Where the symbols take the objects:
at | q c o
J79 | J817 J201 J546
J835 | J997 J811 J438
J510 | J146 J105 J189
J189 | J510 J934 J905
J315 | J35 J210 J559
J649 | J354 J18 J777
J934 | J307 J189 J105
J370 | J144 J809 J705
J146 | J18 J354 J510
J811 | J536 J835 J197
J22 | J46 J535 J687
J858 | J225 J617 J502
J905 | J189 J307 J80
J867 | J502 J546 J201
J559 | J315 J800 J405
J997 | J479 J197 J835
J588 | J617 J225 J144
J535 | J705 J22 J479
J438 | J835 J536 J35
J546 | J79 J867 J466
J536 | J410 J438 J811
J201 | J867 J79 J633
J405 | J559 J779 J217
J502 | J858 J466 J867
J617 | J466 J858 J588
J705 | J370 J687 J535
J217 | J405 J777 J18
J18 | J217 J649 J146
J307 | J490 J905 J934
J144 | J588 J825 J370
J800 | J779 J559 J210
J80 | J905 J490 J817
J817 | J80 J633 J79
J687 | J22 J705 J809
J35 | J438 J410 J315
J490 | J633 J80 J307
J46 | J197 J479 J22
J466 | J546 J502 J617
J809 | J687 J370 J825
J479 | J535 J46 J997
J777 | J649 J217 J779
J105 | J934 J510 J354
J210 | J800 J315 J410
J633 | J201 J817 J490
J779 | J777 J405 J800
J225 | J825 J588 J858
J197 | J811 J997 J46
J825 | J809 J144 J225
J410 | J210 J35 J536
J354 | J105 J146 J649

In the rows, 24 means zero.

The rows follow the links: the fewer symbols apart two objects are, the more alike their rows tend to be.

Each row is also shifted at random along 7 hidden directions that mean nothing.

Each row, then its object:
[26,27,29,18,25,15,29,28,26,26,22,16,23,22,31,21,35,27,35,20,29,26,23,23,29,32,26]; object J777
[9,22,24,26,26,16,28,24,28,25,23,25,25,16,19,21,19,23,30,22,31,29,22,17,16,23,27]; object J997
[21,18,32,21,16,20,24,25,26,22,22,16,23,23,25,22,21,28,29,31,27,24,23,18,28,19,28]; object J80
[30,16,24,20,24,23,25,28,29,35,27,14,19,17,31,24,26,27,32,32,28,23,22,24,22,10,18]; object J535
[22,15,24,22,13,29,25,38,27,18,23,23,26,25,19,18,21,31,30,24,23,27,22,18,20,20,19]; object J502
[34,27,30,14,29,24,33,21,33,32,25,23,21,24,26,26,36,22,31,22,27,23,33,32,26,26,23]; object J809
[27,23,27,28,19,17,21,18,22,16,26,32,29,22,22,22,44,26,34,18,17,17,24,34,35,22,31]; object J79
[32,26,19,31,30,27,25,20,31,25,25,25,30,31,22,30,29,24,15,18,26,27,20,31,18,25,22]; object J811
[30,20,22,20,14,22,34,32,28,14,16,17,24,25,18,21,22,32,33,18,27,34,22,11,10,20,21]; object J835
[29,30,18,23,25,30,29,29,19,22,20,25,18,25,24,25,21,25,24,25,23,29,27,16,12,19,19]; object J22
[10,30,20,27,29,33,19,26,22,25,21,29,25,22,24,20,22,16,22,28,20,23,27,24,19,23,21]; object J217
[29,19,23,29,26,19,28,33,22,30,33,30,28,26,24,28,15,34,21,22,28,27,16,26,31,34,27]; object J210
[22,21,23,18,26,30,31,25,26,40,27,17,18,20,31,28,13,24,25,38,26,25,29,26,23,16,23]; object J687
[28,19,32,16,21,25,26,21,33,21,27,24,22,26,21,22,32,26,32,19,25,21,31,26,24,21,20]; object J225
[27,32,33,21,30,21,22,22,20,25,22,33,20,18,25,18,25,16,26,29,26,20,29,22,31,32,31]; object J510
[20,21,20,26,21,29,29,28,23,29,26,28,30,22,21,25,15,24,26,29,18,27,25,32,28,24,30]; object J315
[24,35,24,24,27,26,23,27,20,20,16,25,23,25,29,21,38,20,26,22,24,24,26,23,21,25,25]; object J934
[24,32,18,28,32,25,33,30,22,35,21,21,28,24,27,27,5,20,19,30,31,36,21,24,21,37,32]; object J197
[25,31,18,31,28,26,22,20,17,18,27,26,26,32,25,31,18,26,12,20,22,27,22,24,25,33,23]; object J617
[26,32,20,28,28,28,22,25,17,20,23,38,28,23,20,20,26,17,24,21,16,23,29,29,27,31,28]; object J405

Complete each set of four: the symbols that take the first to the second take the third to the fourth.
Answers are names.
A [29,29,25,18,22,18,31,37,15,23,21,17,17,19,33,21,24,31,34,27,27,29,23,15,27,28,25]
B [17,22,18,28,29,26,16,22,23,37,31,19,23,18,34,28,25,21,24,34,20,20,22,31,28,14,21]
C [35,30,34,20,24,19,22,25,17,20,21,31,19,18,24,16,27,21,31,27,24,21,28,18,32,29,32]
D J46

A [31,20,16,32,26,21,26,37,23,30,26,32,33,17,26,20,36,27,34,22,21,25,15,34,26,21,27]
B [34,30,20,23,27,25,23,21,24,26,21,8,26,25,32,28,25,19,26,26,24,27,26,28,28,29,25]
C [24,29,27,20,27,22,27,23,21,29,26,23,18,24,32,27,29,27,24,27,27,22,26,24,29,26,23]
D J835

A [21,24,28,22,26,21,33,36,21,26,28,40,22,20,21,18,21,28,31,20,25,26,25,22,25,33,26]
B [12,30,21,28,23,17,30,28,20,19,18,29,32,15,15,17,15,18,36,20,22,34,25,22,22,34,36]
C [21,21,24,23,32,21,19,20,32,35,27,19,23,14,33,22,43,18,33,26,26,18,24,32,23,11,19]
D J490

A [22,24,32,24,20,16,22,20,25,17,23,31,25,22,21,20,36,25,31,20,25,20,24,23,29,25,30]
B [22,25,20,29,20,31,27,47,21,20,20,38,31,26,20,16,27,29,26,19,23,29,17,22,21,30,24]
C [33,16,28,21,16,26,22,23,23,13,29,32,21,28,15,23,20,31,23,21,19,20,28,20,24,21,19]
D J546

A [17,25,23,30,23,22,24,22,21,19,28,29,30,30,22,28,28,29,21,19,23,25,20,29,29,29,27]
B [12,27,16,28,32,21,20,32,20,30,23,23,21,13,30,20,25,19,29,28,25,27,20,20,19,19,20]
C [18,19,22,30,21,19,13,10,31,17,25,13,30,24,19,27,25,19,25,22,22,23,22,26,21,17,23]
D J22

A [31,35,25,22,24,22,22,24,15,16,19,24,18,22,28,21,35,23,28,26,20,22,28,19,24,22,25]
B [32,21,30,16,23,26,28,17,28,23,27,22,17,27,21,27,21,25,25,24,25,23,34,21,23,22,20]
C [20,30,20,27,22,28,22,39,18,23,16,31,29,18,27,14,34,20,32,29,19,25,21,26,25,23,30]
D J22

A [16,28,32,21,28,24,18,19,26,25,22,25,20,22,25,21,23,16,22,28,27,20,28,20,25,25,26]
B [30,33,24,22,26,30,20,25,19,19,19,25,20,23,24,19,22,16,24,27,20,23,31,20,21,27,23]
C [25,19,17,27,17,29,23,29,19,25,28,17,27,29,29,31,21,32,21,29,19,25,20,28,29,20,22]
D J79

A [7,31,20,29,30,30,24,33,17,24,22,34,21,27,28,23,26,25,15,24,24,26,20,17,16,23,20]
B [30,30,24,26,25,31,24,30,18,25,21,29,25,27,29,24,29,25,19,27,22,23,25,26,26,24,26]
C [16,19,31,24,18,21,25,20,26,23,26,20,27,28,24,27,22,29,23,26,27,23,23,25,30,24,29]
D J80

A [19,28,28,23,24,30,20,17,29,29,17,14,30,26,29,25,25,14,22,32,25,24,27,31,29,27,32]
B [14,21,24,27,23,14,22,26,21,25,27,19,26,14,24,22,15,24,33,26,25,27,20,22,30,27,30]
C [31,30,18,26,28,29,29,28,22,28,21,26,24,24,25,25,23,23,23,25,25,29,24,23,17,22,23]
D J867

A [20,32,20,28,29,31,28,40,18,28,21,38,25,28,29,22,31,27,18,24,25,26,20,24,22,28,25]
B [24,21,28,26,19,30,26,30,26,22,25,25,28,33,19,25,3,28,14,25,28,30,22,20,27,37,28]
C [16,15,26,23,20,23,28,17,34,32,27,16,29,23,21,29,14,26,27,29,26,25,26,30,26,18,30]
D J535

A [26,32,25,23,28,31,21,21,27,21,19,25,26,27,24,21,32,14,24,22,20,24,31,28,22,29,23]
B [30,14,25,22,24,21,29,30,25,36,32,26,20,19,27,27,17,33,26,32,29,23,21,22,26,14,23]
C [11,25,32,22,26,18,26,32,28,27,22,32,25,19,25,14,41,25,33,21,31,23,21,24,26,27,28]
D J315

A [12,13,21,24,18,25,30,30,33,30,25,20,30,21,21,24,25,29,33,26,25,27,22,28,19,13,24]
B [26,21,24,27,20,35,20,27,28,25,23,26,30,32,24,25,30,25,19,27,22,22,22,31,26,18,23]
C [21,27,22,23,25,31,29,24,31,30,22,21,31,28,23,26,24,19,25,24,22,27,27,36,27,30,27]
D J502

A [29,24,30,21,16,16,26,31,23,16,18,25,25,17,25,14,42,28,43,22,24,23,23,20,28,22,30]
B [22,23,26,25,24,13,20,19,23,17,28,26,23,19,22,23,31,26,32,19,23,20,23,23,28,25,24]
C [20,31,30,19,29,29,20,23,31,23,17,20,21,26,27,20,32,16,24,24,28,24,29,22,19,25,20]
D J536

A [16,27,15,28,28,28,21,28,24,24,23,13,25,27,30,27,26,23,21,24,23,28,20,24,17,23,17]
B [18,31,28,23,35,21,26,22,24,30,27,31,20,28,30,27,35,25,20,20,29,21,24,28,28,31,22]
C [20,15,25,29,23,19,17,13,29,28,35,22,28,24,22,31,22,26,22,25,25,19,21,30,30,21,24]
D J817

A [35,31,19,24,31,31,32,29,29,26,20,26,24,33,25,27,32,26,19,17,28,31,24,25,12,25,18]
B [23,32,25,23,31,34,25,30,27,23,20,27,21,34,24,22,19,20,13,22,28,29,26,19,17,35,19]
C [21,27,32,23,23,23,17,19,21,13,21,27,17,25,20,22,18,23,18,26,27,22,27,9,20,24,23]
D J536

A [33,27,30,19,27,31,24,26,29,30,24,24,21,29,29,24,29,21,20,28,26,21,30,26,27,25,21]
B [18,20,25,24,16,29,24,36,22,30,19,15,32,18,27,18,6,21,30,39,24,29,21,24,33,27,35]
C [20,24,28,23,28,17,30,21,35,21,21,23,26,27,18,23,27,24,26,14,33,31,22,20,14,29,23]
D J779

A [11,22,19,26,24,37,18,20,28,23,24,23,25,29,21,27,22,19,17,26,18,23,29,27,18,17,17]
B [25,29,27,22,29,28,25,34,19,31,23,31,20,20,28,18,22,20,25,31,24,23,27,23,28,28,26]
C [16,20,21,27,28,19,20,27,22,26,28,29,19,13,25,20,27,24,31,26,24,22,20,17,17,11,19]
D J835

